In the rows, 128 means zero.
Each row of numbers stands for one node and depends on some of the facts below. Use the named rows to name the rest.

There are 4 kinds of fact about the nodes: ω, η, σ, Δ.
k_102	ω	a; k_103	ω	b; k_104	ω	c
k_107	ω	a; k_156	ω	a; k_171	ω	b
k_195	ω	a; k_219	ω	a; k_233	ω	b
k_249	ω	a; k_261	ω	a; k_265	ω	a
k_285	ω	b; k_312	ω	c; k_320	ω	a
k_333	ω	a; k_380	ω	c; k_417	ω	b
k_420	ω	a; k_426	ω	b; k_430	ω	a
k_490	ω	b; k_513	ω	a; k_521	ω	b
k_523	ω	a; k_586	ω	b; k_591	ω	a
k_597	ω	a; k_618	ω	a; k_620	ω	c
k_646	ω	b; k_650	ω	a; k_71	ω	b
k_724	ω	b; k_794	ω	a; k_805	ω	a
k_814	ω	b; k_860	ω	a; k_89	ω	c
k_893	ω	a; k_898	ω	c; k_936	ω	c
k_948	ω	a; k_952	ω	c; k_963	ω	c
k_990	ω	c; k_102	η	klisede; k_103	η	flugril
k_104	η	flugril; k_107	η	skidrak; k_156	η	flugril
k_171	η	flugril; k_195	η	mave; k_219	η	flugril
k_233	η	flugril; k_249	η	klisede; k_261	η	skeklon
k_265	η	skeklon; k_285	η	flugril; k_312	η	flugril
k_320	η	klisede; k_333	η	flugril; k_380	η	flugril
k_417	η	mave; k_420	η	flugril; k_426	η	flugril
k_430	η	flugril; k_490	η	mave; k_513	η	skeklon
k_521	η	klisede; k_523	η	flugril; k_586	η	flugril
k_591	η	skeklon; k_597	η	klisede; k_618	η	mave
k_620	η	flugril; k_646	η	skeklon; k_650	η	klisede
k_71	η	flugril; k_724	η	drikler; k_794	η	flugril
k_805	η	flugril; k_814	η	luson; k_860	η	flugril
k_89	η	klisede; k_893	η	flugril; k_898	η	klisede
k_936	η	klisede; k_948	η	klisede; k_952	η	flugril
k_963	η	luson; k_990	η	klisede; k_102	σ	277
k_103	σ	448; k_104	σ	259; k_107	σ	259
k_171	σ	400; k_195	σ	400; k_219	σ	277
k_249	σ	750; k_261	σ	448; k_265	σ	803
k_285	σ	750; k_320	σ	934; k_380	σ	934
k_417	σ	448; k_426	σ	934; k_430	σ	750
k_490	σ	803; k_513	σ	803; k_521	σ	259
k_523	σ	400; k_586	σ	277; k_591	σ	277
k_597	σ	803; k_618	σ	750; k_620	σ	934
k_650	σ	803; k_71	σ	400; k_724	σ	277
k_814	σ	400; k_860	σ	934; k_89	σ	448
k_893	σ	277; k_948	σ	259; k_952	σ	750
k_104	Δ	k_420; k_156	Δ	k_952; k_195	Δ	k_249
k_249	Δ	k_618; k_261	Δ	k_89; k_265	Δ	k_102
k_320	Δ	k_195; k_333	Δ	k_591; k_420	Δ	k_312
k_426	Δ	k_898; k_513	Δ	k_814; k_521	Δ	k_893
k_523	Δ	k_233; k_597	Δ	k_417; k_618	Δ	k_219
k_620	Δ	k_285; k_646	Δ	k_586; k_650	Δ	k_426
k_794	Δ	k_320; k_805	Δ	k_521; k_860	Δ	k_805
k_89	Δ	k_513; k_936	Δ	k_990; k_948	Δ	k_71

Named rows:
[170 138 126  88 130 105 139 149 128  91 100  96 149 136  79 163  66  89
 144 128 131 155 112 100 114 153  46 121 148 101 120 179 120 131 149 139] : k_591
[165 123 141 113 134 106 182 130 173 126  79  95 114 113 101 115  63  78
 103 156 136 163 117 125 156 156  37 105 167  80 111 187 140 106 164 117] : k_89
[167 124 128  93 147 109 121 157 169 122  90  84  91  94 112 168  88 120
  94 134 141 150 119 143 101 139  30 118 189 118 104 173  90 117 149 139] : k_249
[151 140 112 132 126 121 131 115 137 131  95  87 135  96  96 159  68 119
 111 157  97 162 121 126 140 129  64 106 150  97 128 148 108 107 142 109] : k_156
[181 116 138 139 134 130 111 135 183 137 102 114 145 132 101 154  47  88
 120 145  97 164 112 119 107 126  32 120 161 115 125 192 115 117 180 139] : k_650
[146 134 112 127 130 129 126 124 129 132  98  91 133  91  97 164  69 109
 118 150  99 163 113 125 143 137  60 117 138  94 120 151 104 122 144 108] : k_963
[171 102 115 136 147 122 144 160 173 121 106 108 133 122  67 127  80 112
 138 128 117 160 146 133 125 124  30 142 158 104 107 142 130 141 152  99] : k_860
[167 112 111 126 118 130 118 115 129 123 124  86 135  84 104 164  75 112
 140 148 104 157 122 156 151 126  55 137 151  97 130 146 118 110 156  92] : k_805
[183 133 141  99 156 119 119 151 162 121  84  92 121  96 104 169 100 112
 106 140 139 153 115 130 130 141  24 130 162 118  88 182  91 157 154 126] : k_285
[182 145 109 136 137 108 141 167 165 119  85 116 155 118  93 181  70 113
 132 121 136 185 116 122 150 136  37 120 166  73  98 171  95 103 161 118] : k_107
[167  87  97 119 152 120 130 150 158 102  80 107 148 117 119 134  62  96
  97 121 134 189 106 136 137 127  46 122 124  87 119 188 110 134 121 138] : k_814
[187 144 114 131 135 115 146 165 170 119  87 117 159 117  93 175  69 118
 129 123 138 187 114 128 148 131  38 121 170  76 108 170  98  99 169 118] : k_948
[176 111  95 118 143 124 146 145 162 100  81 103 146 115 115 143  68 105
 108 119 133 191 112 139 137 116  50 122 124 103 126 186 113 140 126 152] : k_71
[150 137 111 120 122 139 128 122 134 133  95  90 132  94 104 173  44 113
 118 145  96 167 122 134 139 140  66 117 144  89 108 149 102 130 132 105] : k_233
[153 141 105 130 130 130 117 136 129 136  94  85 131  99 100 169  70 116
 117 151  96 164 107 129 136 147  48 105 123  92 119 153 113 115 142 101] : k_312
[159 116 111 136 149 116 140 167 174 128  85 105 130 126  64 129  78 112
 124 123 116 166 141 108 122 125  35 136 151 108  98 146 123 144 142 112] : k_380

Name these rows:
A row may be one of the nodes named above.
[156 135 108 132 133 121 129 110 137 128 101  90 134  93  94 157  81 120
 116 160 101 159 111 124 143 128  60 113 140  89 134 148 103 115 151 109] => k_936
[181 116 132 130 132 136 112 137 189 139 100 106 146 136 110 164  58  94
 116 136  92 166 107  94 115 135  34 132 155 107 119 192 116 120 162 135] => k_490
[158  95 135 151 130 111 142 165 166 113  94 118 129 136  63 131  92 130
 102 125 116 159 147 117 117 139  29 123 152 106 122 130 117 141 159 121] => k_320
[164 146 101 126 135 136 121 141 128 133 103  85 121 104 106 165  74 126
 120 159  96 160 106 144 127 149  34  80 120  92 126 152 127 107 145  89] => k_420
[167 111 111 125 118 133 118 114 129 126 122  87 136  84 100 160  75 109
 138 146 103 161 124 153 151 127  53 135 152  97 131 146 116 110 155  91] => k_805
[148 136 110 127 129 130 124 121 128 131  98  95 134  93  97 166  70 113
 115 150 100 166 112 122 143 138  61 119 140  94 121 152 101 122 143 107] => k_963
[164 127 121  92 118  86 123 153 128  94  98  79 151 142  84 166  67  77
 139 120 130 152 118 102 119 147  45 124 152 113 113 171 124 107 139 131] => k_893
[154 142 113 130 124 121 131 115 139 131  94  85 135  95  97 161  67 117
 113 155  97 162 120 126 141 127  62 105 151 100 130 150 110 110 145 110] => k_156
[170 137 125  89 131 106 139 149 129  90  99  95 150 133  81 166  66  87
 137 128 130 154 113  98 111 155  41 125 148 101 120 179 120 133 148 137] => k_591
[139 135 111 136 132 123 115 123 122 138  89  95 133  94  91 162  56 106
 119 158 107 163 112 134 135 133  59 114 132  98 114 154  93 122 157 114] => k_898
[171 121 129  96 149 111 125 156 171 123  92  88  92  95 112 168  89 122
  95 137 143 147 118 143 100 137  30 121 192 117 101 171  90 115 152 142] => k_249
[181 103 101 114 136 126 148 146 164 101  85 103 140 114 120 145  44 111
 108 115 128 192 123 158 124 115  52 115 142 102 119 182 123 138 121 146] => k_523
[183 115 130 130 135 138 112 137 190 141 103 107 146 136 112 163  56  91
 116 138  94 164 107  97 114 135  34 131 156 106 116 193 116 118 161 134] => k_490
[148 142 112 121 125 143 134 128 128 127 102  97 127  88  93 165  71 118
 117 152  98 164 107 130 143 139  56 120 143 101 130 160 108 122 159 109] => k_333
[163  91 111 124 120 118 148 161 157  97  90 112 128 117 118 146  67 120
  83 113 127 192 118 150 119 134  45 114 142 107 142 176 109 121 134 163] => k_195
[179 115 131 130 133 135 111 137 188 137  99 106 146 132 112 162  59  89
 120 140  92 165 107  95 116 133  35 131 156 106 117 190 117 117 161 133] => k_490
[193 148 107 138 138 113 143 176 165 119  90 114 150 123  93 177  73 124
 133 129 134 183 115 141 143 136  23 102 160  74 106 172 113  91 166 110] => k_104
[172 129 137 115 122 108 182 126 175 132  83  88 110 115 100 127  65  82
 112 150 133 168 121 128 151 153  30 112 159  82 113 178 134 115 167 128] => k_261
[170 126 113  91 143  90 134 141 138  95 104  85 138 140  82 160  71  88
 144 129 137 151 112  97  99 144  46 126 153  87 119 168 111 117 143 136] => k_219
[184 129 106 134 112 103 129 177 159 119  95 101 159 110  96 175  80  94
 137 109 136 187 122 138 168 130  30 132 177 102 103 171 111  73 167 111] => k_521
[149 117 122 156 158 101 133 161 160 134  86 111 133 125  51 119  55  96
 133 141 128 166 143 141 107 111  32 121 150 121  99 153 114 140 176 124] => k_426
[173  82 139 126 146 137 107 144 182 128  96 126 144 130 112 143  47  79
  99 149  99 155  97 101 123 144  32 122 171  84 115 200 124 105 161 108] => k_513
[192 112 137 134 130 133 114 126 192 135 106 107 145 136 113 162  50 101
 116 145  92 163 117 105 112 126  39 120 165  97 118 185 120 117 157 131] => k_265
[186 137 139 108 149  99 114 137 171 125  73  72 127 101 107 167  96 113
  98 139 135 152 125 125 131 129  36 114 172 119  87 175  94 138 138 126] => k_952
[187 136 138 107 147  99 117 138 171 124  76  76 127 102 108 165  99 111
  99 141 137 151 123 125 129 128  36 113 173 117  88 175  90 142 139 126] => k_952
[153 137 113 125 125 133 133 123 133 128  98  93 134  94  98 163  66 118
 117 153 100 162 115 133 137 132  60 115 146  97 128 154 109 119 146 108] => k_646
[185 135 139 109 148  97 116 135 171 123  74  72 124 101 108 166  97 111
  98 142 138 154 126 124 130 126  33 112 172 118  89 173  94 138 139 128] => k_952
[183 144 109 138 135 108 137 168 168 123  85 117 156 118  91 182  69 110
 131 123 140 188 116 122 151 135  40 122 166  72  98 170  93 100 163 119] => k_107
[184 127 137 106 152 110 113 144 164 121  81  83 122 100 109 169  93 113
 104 134 139 155 119 133 128 139  32 119 166 114  89 178  93 143 145 124] => k_430
[180 127 128  95 131  91 134 138 139  93  99  85 155 148  87 166  55  93
 135 129 132 150 128 104 107 142  51 115 156  86 112 167 114 129 133 130] => k_102

The same nodes again, as new rows of numbers:
Some nodes and their rows:
[125 150 121 131 150 130 136 138 120 134 121 135 121 121 138 131 125 114
 120 112 123 118 146 110 150 127 127 126 142 129 151] : k_646
[105 128 143  88 165 119 140  75 125 113 147 168 138  92 132 166  95 128
 142  94 143 138 144 154 193 138 119  52  62  96 137] : k_650
[141 135 138 120 150 127 166 146 128 131 127 106 126  88 128 140 134 109
 118 110 103 140 116 133 123 133 134 109 143 119 144] : k_312
[139 145 128 127 150 129 153 141 121 140 125 118 124  95 133 138 124 108
 116 101 110 136 119 130 143 133 136 108 145 118 148] : k_420
[ 95  58 141 182 149 132 136 190 123 165 139 122 124 177 114 167 127  76
 145 143  99 124 128  97 126 115 132 126  92 102 119] : k_103
[136 167 137 121 108  83  50 155 129 174 114  94  97  97 137 114 113 204
 171 156 181 154  83  34 112 111 112 117 119 125  85] : k_618
[151 107  44 167  79  87 168  66 122  64  98  72  98 211 148 114 157 160
 167 114  74 119 127 126 156 129 139 167 126 126 152] : k_521
[129  77 136 110  82 103  81 115 133  61  77 109 127 217 163 101 137 130
 128 106 131 156 162 198  86 124 132 147 201  57 150] : k_893
[148 130  33 147 126 105 163  74 126 145  94 129  95 127 119 129 160 147
 119 122  62 118 124 112 154 145 137 157  98 148 143] : k_948
[143 119 109 110 104 181 124 154 164 129 183 120 158  88 180 131  76 126
 142 156  85  90 111 175 105 131 110 129 145 173 137] : k_71
[140 141 137 124 135 124 152 152 117 114 130 112 136 105 125 146 132 109
 130 114 118 140 119 131 120 130 138 128 153 127 133] : k_990
[133 147 185 209  78 189 140  52 113  96 129  74 137 214 106  82 163 127
 122 140 187  96 153 120 154 126  84 129 150 137 186] : k_860
[130  98 143  80 118 113  96 122 127 140  71 149 127 131 129 116 143 108
  88 116 121 168 149 196  69 141 144 136 180  86 128] : k_591
[152 158 175 138 126 103  98 163 127 135 113  79  82  69 165  85 162 169
 156 135 134 130  87 108 124 106 159 111 106 109  89] : k_285
[ 94 135 142  90 152 115 131  73 118  99 145 171 154 113 122 167 109 130
 156 105 147 131 139 152 199 136 129  71  73 111 131] : k_597
[119 100 132  84 121 112  85 116 132 141  70 159 123 144 139 112 135 107
  78 122 129 144 162 185  81 138 135 137 175  81 134] : k_724

Rows to name:
Some rows may be nodes named above.
[151 130  37 142 116  96 177  75 122 133  94 115 100 132 114 133 165 146
 126 127  62 125 112 121 139 146 142 152  99 151 132] => k_107
[145 130  32 147 120 100 178  69 123 147  98 128  95 130 124 125 162 144
 117 113  64 114 118 116 157 146 140 151  91 149 145] => k_948
[112 127 136 167  91 119 136 116 109  68 129  70 124 184 167 138 135 124
 157 126 133 101 144 130 150 129 132 124 179 123 161] => k_805
[142 128  33 140 124 103 170  69 124 145  90 132  98 136 123 125 157 145
 115 115  63 114 116 113 162 143 138 156  98 149 137] => k_948
[130 129 100 122 120 174 109 149 158 150 179 144 149 100 186 112  68 136
 124 152  92  63 132 157 136 126 106 131 134 177 154] => k_523
[161 156 168 172 142 199 146 102 139 135 135 136 144 149  60  77 153 120
  93 114 174 129 134 120 141 126  77 139 105 139 167] => k_620
[130 137 184 208  80 192 138  53 117  86 137  72 138 214 104  83 164 124
 122 139 182  96 155 122 155 136  77 127 151 141 187] => k_860
[ 90  88 137 167 146 113 128 215 101 156 157 184 100 210  98 169 144  82
 112 183 139 107 147 118 142  77 201 163  62 157 116] => k_261
[107 125 142  89 166 122 140  73 127 117 142 171 136  88 127 167  98 131
 136  98 139 137 144 149 193 127 121  49  63  97 135] => k_650
[151 119  33 139 112  97 178  71 117 135  96 121 101 131 116 134 158 150
 130 122  68 131 108 120 141 141 139 160 103 148 135] => k_107
[ 91  70 139 182 144 119 148 221 102 149 151 172 111 191 100 175 136  78
 129 182 139 120 142 128 128  98 192 168  60 158  93] => k_89
[168 149 166 172 130 199 155 103 134 132 137 127 150 151  61  91 155 124
 100 117 170 136 126 122 122 131  85 141 115 140 160] => k_380
[ 93 137 149 111 136 108 153  97 107  65 155 201 143 118 121 172 104 140
 154 139 200 153 151 186 180 127 188 122  55 173  76] => k_513
[136 119 109 132 100 167 147 176 146 113 186 172 151 102 180 120  76 133
 138 180 147 100 134 202 102 124 163 184 116 237  89] => k_814
[157 137  24 145 136 108 164  64 120 160  91 136 108 116 114 122 166 128
 118 111  40 117 115 115 165 146 133 142  95 142 139] => k_104
[103 129 146  90 142 118 131  83 118  85 145 153 159 114 118 173  99 134
 163 108 148 145 136 158 182 133 134  71  70 112 113] => k_490

